[[18,56,-53,27,17,-35],
[-10,7,-33,-1,-13,-11],
[12,1,1,-3,-11,11],
[26,28,-17,25,-1,-3],
[-12,9,-1,-6,5,1],
[4,-20,-9,8,-11,-13],
[-5,-6,-27,-2,-22,-4],
[-13,-19,1,8,-2,5],
[5,2,-6,5,-6,0],
[-23,-5,-54,33,8,11],
[40,5,-21,-16,3,10]]
->
[[18,56,-53,27,17,-35],
[26,28,-17,25,-1,-3],
[-12,9,-1,-6,5,1],
[-10,7,-33,-1,-13,-11],
[40,5,-21,-16,3,10],
[5,2,-6,5,-6,0],
[12,1,1,-3,-11,11],
[-23,-5,-54,33,8,11],
[-5,-6,-27,-2,-22,-4],
[-13,-19,1,8,-2,5],
[4,-20,-9,8,-11,-13]]

[[43,-28,-54,-26,-13,15,-4],
[-3,-2,5,-7,3,-5,-3],
[20,-19,-47,-31,-7,13,-14],
[22,-16,-39,-19,4,15,-10],
[-6,-4,-2,12,13,-18,-2],
[-4,1,14,-8,-11,-3,-5]]
->
[[-4,1,14,-8,-11,-3,-5],
[-3,-2,5,-7,3,-5,-3],
[-6,-4,-2,12,13,-18,-2],
[22,-16,-39,-19,4,15,-10],
[20,-19,-47,-31,-7,13,-14],
[43,-28,-54,-26,-13,15,-4]]

[[-7,-28],
[45,-29],
[28,47],
[-15,-15],
[-3,20],
[-3,52],
[22,50],
[1,13],
[20,46],
[15,16],
[-8,9]]
->
[[-3,52],
[22,50],
[28,47],
[20,46],
[-3,20],
[15,16],
[1,13],
[-8,9],
[-15,-15],
[-7,-28],
[45,-29]]

[[28,1,-50,-2,6,6,15,6,29,-17,16],
[32,-4,-54,-2,12,5,17,6,27,-19,18],
[25,6,-46,-2,0,5,13,6,30,-15,14],
[9,24,-25,-3,-20,5,5,4,31,-6,5]]
->
[[9,24,-25,-3,-20,5,5,4,31,-6,5],
[25,6,-46,-2,0,5,13,6,30,-15,14],
[28,1,-50,-2,6,6,15,6,29,-17,16],
[32,-4,-54,-2,12,5,17,6,27,-19,18]]

[[27,-24,40,-36,14],
[23,7,-17,-14,-9],
[37,25,-54,-35,18],
[17,-5,-24,-24,68],
[-13,-26,-47,-17,-20],
[8,27,-8,-14,-18],
[-22,-11,4,29,0],
[-25,-4,-20,-39,45],
[30,-17,5,38,-8],
[22,36,-6,-24,-1],
[-12,14,2,27,-43]]
->
[[22,36,-6,-24,-1],
[8,27,-8,-14,-18],
[37,25,-54,-35,18],
[-12,14,2,27,-43],
[23,7,-17,-14,-9],
[-25,-4,-20,-39,45],
[17,-5,-24,-24,68],
[-22,-11,4,29,0],
[30,-17,5,38,-8],
[27,-24,40,-36,14],
[-13,-26,-47,-17,-20]]

[[-66,4,63],
[29,35,-33]]
->
[[29,35,-33],
[-66,4,63]]

[[-7,-43,15],
[-42,-69,-17],
[-59,-72,-12],
[8,-13,3]]
->
[[8,-13,3],
[-7,-43,15],
[-42,-69,-17],
[-59,-72,-12]]

[[-2,-10,-15,1,9,10,-4,-10,11,3,0,-2,-6,-1,-4,6],
[17,30,-4,7,-10,-11,14,-6,-18,-33,1,10,-3,10,-21,-35],
[-50,-3,47,-42,-50,-53,-3,20,-30,49,-22,-17,5,-51,11,-19]]
->
[[17,30,-4,7,-10,-11,14,-6,-18,-33,1,10,-3,10,-21,-35],
[-50,-3,47,-42,-50,-53,-3,20,-30,49,-22,-17,5,-51,11,-19],
[-2,-10,-15,1,9,10,-4,-10,11,3,0,-2,-6,-1,-4,6]]
---
[[37,-44,46],
[-5,-60,52],
[-31,49,13]]
->
[37,-60,13]

[[-7,-5,-16,16,18],
[-18,-47,15,70,69],
[23,55,10,-41,-60],
[18,38,16,-32,-32]]
->
[-7,-47,10,-32]

[[-20,19,-16,-3,-71],
[-26,9,-19,-13,-3],
[-44,1,-51,-49,30]]
->
[-20,9,-51]

[[4,-41,12,-3],
[11,-40,0,0],
[12,65,6,-17],
[-17,-70,-14,-32],
[3,22,-2,-21]]
->
[4,-40,6,-32]

[[-4,-11,17,-69],
[-23,23,51,-27],
[-46,-20,-41,29]]
->
[-4,23,-41]

[[-4,14,-61],
[-12,-60,-13],
[-49,-16,-37]]
->
[-4,-60,-37]
---
[[-7,-21,46,42,24],
[-8,-19,46,42,25],
[-8,-19,46,42,26],
[-9,-17,47,42,27],
[-16,-10,-1,43,4],
[2,-16,-13,49,-37],
[-18,-12,0,42,3],
[5,-17,-9,52,-34],
[-18,-12,0,43,3],
[3,-17,-12,50,-36],
[-18,-12,-1,43,1],
[3,-17,-12,50,-36]]
->
[[24,42,46,-21,-7],
[25,42,46,-19,-8],
[26,42,46,-19,-8],
[27,42,47,-17,-9],
[4,43,-1,-10,-16],
[-37,49,-13,-16,2],
[3,42,0,-12,-18],
[-34,52,-9,-17,5],
[3,43,0,-12,-18],
[-36,50,-12,-17,3],
[1,43,-1,-12,-18],
[-36,50,-12,-17,3]]

[[-13,-8,58,26,4],
[17,-39,24,-17,-3],
[17,-13,-17,-27,56],
[59,46,34,44,-48],
[31,18,30,45,19],
[42,44,-46,-43,57],
[19,20,24,2,4],
[-30,40,-49,7,51],
[11,45,31,-10,-58],
[1,-5,-51,-52,41],
[-56,-8,-41,-25,44],
[-8,40,-57,20,3]]
->
[[4,26,58,-8,-13],
[-3,-17,24,-39,17],
[56,-27,-17,-13,17],
[-48,44,34,46,59],
[19,45,30,18,31],
[57,-43,-46,44,42],
[4,2,24,20,19],
[51,7,-49,40,-30],
[-58,-10,31,45,11],
[41,-52,-51,-5,1],
[44,-25,-41,-8,-56],
[3,20,-57,40,-8]]

[[18,20,28,-6,11,44,-4,22,63,29,-36,-12,24,13],
[-1,38,66,16,-9,19,0,-8,56,25,-27,20,17,20],
[-22,-52,-9,5,1,-21,16,48,-15,-11,-14,8,-24,7],
[34,26,15,-15,-11,-44,-17,-18,-15,-16,10,-4,30,6]]
->
[[13,24,-12,-36,29,63,22,-4,44,11,-6,28,20,18],
[20,17,20,-27,25,56,-8,0,19,-9,16,66,38,-1],
[7,-24,8,-14,-11,-15,48,16,-21,1,5,-9,-52,-22],
[6,30,-4,10,-16,-15,-18,-17,-44,-11,-15,15,26,34]]

[[61,43,11,5,20,-42,19,-41,-6,12,35],
[52,-63,-7,-3,20,-51,3,56,-50,-24,24],
[-56,-42,9,47,-2,10,53,-17,-31,12,-2],
[-27,-31,-49,-8,52,-35,-25,-3,-34,47,49],
[-22,-4,-14,42,-15,58,-20,-44,10,-15,-49],
[60,57,37,35,33,22,-58,19,54,51,53],
[-6,-13,-43,-54,34,-39,-25,42,59,-18,-15]]
->
[[35,12,-6,-41,19,-42,20,5,11,43,61],
[24,-24,-50,56,3,-51,20,-3,-7,-63,52],
[-2,12,-31,-17,53,10,-2,47,9,-42,-56],
[49,47,-34,-3,-25,-35,52,-8,-49,-31,-27],
[-49,-15,10,-44,-20,58,-15,42,-14,-4,-22],
[53,51,54,19,-58,22,33,35,37,57,60],
[-15,-18,59,42,-25,-39,34,-54,-43,-13,-6]]

[[19,10,8,36],
[36,23,66,20],
[22,2,-37,12],
[41,-6,-65,-14],
[12,0,-1,20],
[-48,-31,-32,-49]]
->
[[36,8,10,19],
[20,66,23,36],
[12,-37,2,22],
[-14,-65,-6,41],
[20,-1,0,12],
[-49,-32,-31,-48]]

[[-1,-28],
[43,-8],
[23,-11],
[-22,56],
[1,-16],
[13,-20],
[1,-13]]
->
[[-28,-1],
[-8,43],
[-11,23],
[56,-22],
[-16,1],
[-20,13],
[-13,1]]

[[-29,-5,23,-34,15,19,48,-19,-8,-10,12,-43],
[-52,-6,-28,-31,-58,-5,34,31,6,13,14,-25]]
->
[[-43,12,-10,-8,-19,48,19,15,-34,23,-5,-29],
[-25,14,13,6,31,34,-5,-58,-31,-28,-6,-52]]

[[-1,19],
[20,-51],
[-15,71],
[33,-37],
[-52,24],
[24,19],
[-9,27],
[34,-35],
[36,61],
[-10,62],
[32,-12]]
->
[[19,-1],
[-51,20],
[71,-15],
[-37,33],
[24,-52],
[19,24],
[27,-9],
[-35,34],
[61,36],
[62,-10],
[-12,32]]
